Below are the code and all the weights of a small trained network. Each question names an input and a class and asks about switching units off, where a switched-off unit gives its printed mean instead of its output.

import numpy as np


def w(rows, s, z=0):
    codes = np.array(rows[::2]) - 128.0
    scale = np.full(codes.shape[1], s)
    scale[-1] = z or s
    return codes * scale


def f(y):
    return y / 2 * (1 + np.tanh(0.7978845608 * (y + 0.044715 * y**3)))


def log_softmax(a):
    a = a - a.max(-1, keepdims=True)
    return a - np.log(np.exp(a).sum(-1, keepdims=True))


def net(x, mask):
    res = np.array(x, float).reshape(1, 7) / 4 @ E
    y = f(res @ A[0][:, :-1].T + A[0][:, -1])
    res = res + np.where(mask, y, B[0][:, -1]) @ B[0][:, :-1]
    return log_softmax(res[-1] @ U[:, :-1].T + U[:, -1])


A, B = {}, {}
E = w([
[130,130,127],'x0',
[134,146,119],'x1',
[145,192,239],'x2',
[126,120,136],'x3',
[129,130,125],'x4',
[125,122,131],'x5',
[255,97,135],'x6',
],0.0067)
A[0] = w([
[129,165,160,70],'n0',
[161,164,94,58],'n1',
[134,126,217,120],'n2',
[200,108,152,84],'n3',
[183,74,153,82],'n4',
[199,151,116,99],'n5',
[201,93,198,198],'n6',
[118,81,49,107],'n7',
[112,69,67,110],'n8',
[9,170,131,94],'n9',
[116,95,77,117],'n10',
[103,91,140,254],'n11',
],0.014,0.0073)
B[0] = w([
[86,54,249,128],'n0',
[163,72,191,109],'n1',
[124,163,178,184],'n2',
[116,49,123,166],'n3',
[117,64,109,154],'n4',
[68,57,100,157],'n5',
[99,149,94,252],'n6',
[79,140,209,191],'n7',
[98,158,195,183],'n8',
[69,47,58,238],'n9',
[131,174,237,163],'n10',
[254,183,31,255],'n11',
],0.009,0.0062)
U = w([
[157,145,117,240],'0',
[151,132,123,234],'1',
[104,21,112,3],'2',
[94,157,250,26],'3',
[174,147,112,96],'4',
],0.014,0.0044)

Each question gives the input, the list of numbers given to net, and the class t.
The units are the neurons (one row each of A and B). Each row of codes is followed by its name. A weight is (code - 128) times the scale printed after its matrix; where a second scale follows, it is the last column's (A, B and U).
mask holds one flag per neuron, in row order. A switched-off neuron (its flag False) gives its mean, the last column of its row in B, instead of its output. The means were averaged over made-up inputs and are rounded, as every weight is.
A unit's drop is (log p(t) with every unit on - log p(t) with that unit switched off) / (log p(t) with every unit on - log p(t) with every unit switched off).
The circuit of an input: a set's keep is (log p(t) with only the set's units on - log p(t) with every unit switched off) / (log p(t) with every unit on - log p(t) with every unit switched off). Starting from all 12 units, units are removed one at a time, each time the one whose removal leaves the highest keep (on an exact tie, the one counted first), for as long as the keep stays at least 0.8.
units of the circuit, in order: the units of the circuit, biggest drop first
top k neurons: the k neurons with the biggest drops, biggest first
drop of u: that unit's drop, to one decimal
input [5,-5,7,2,-2,-4,8], class 2: top 2 neurons -> [n3 n5]
input [3,8,7,-6,0,-3,2], class 3: units of the circuit, in order -> [n11]
input [3,-8,8,0,2,-4,8], class 2: top 3 neurons -> [n3 n5 n4]
input [3,0,-8,6,6,4,-5], class 3: units of the circuit, in order -> [n7 n10]
input [4,0,6,-2,1,3,7], class 2: units of the circuit, in order -> [n3 n5]
input [1,0,2,3,-6,1,7], class 2: top 2 neurons -> [n3 n5]
input [-5,-6,6,-1,1,-1,8], class 2: top 4 neurons -> [n3 n5 n4 n11]
input [6,2,-8,4,-5,6,-2], class 3: drop of n8 -> 0.2
input [-1,6,7,1,-5,-5,-7], class 2: drop of n7 -> 0.1
input [7,-1,-8,1,-4,3,3], class 3: drop of n7 -> 0.3
input [5,-2,-6,1,-5,0,-1], class 3: drop of n1 -> 0.0
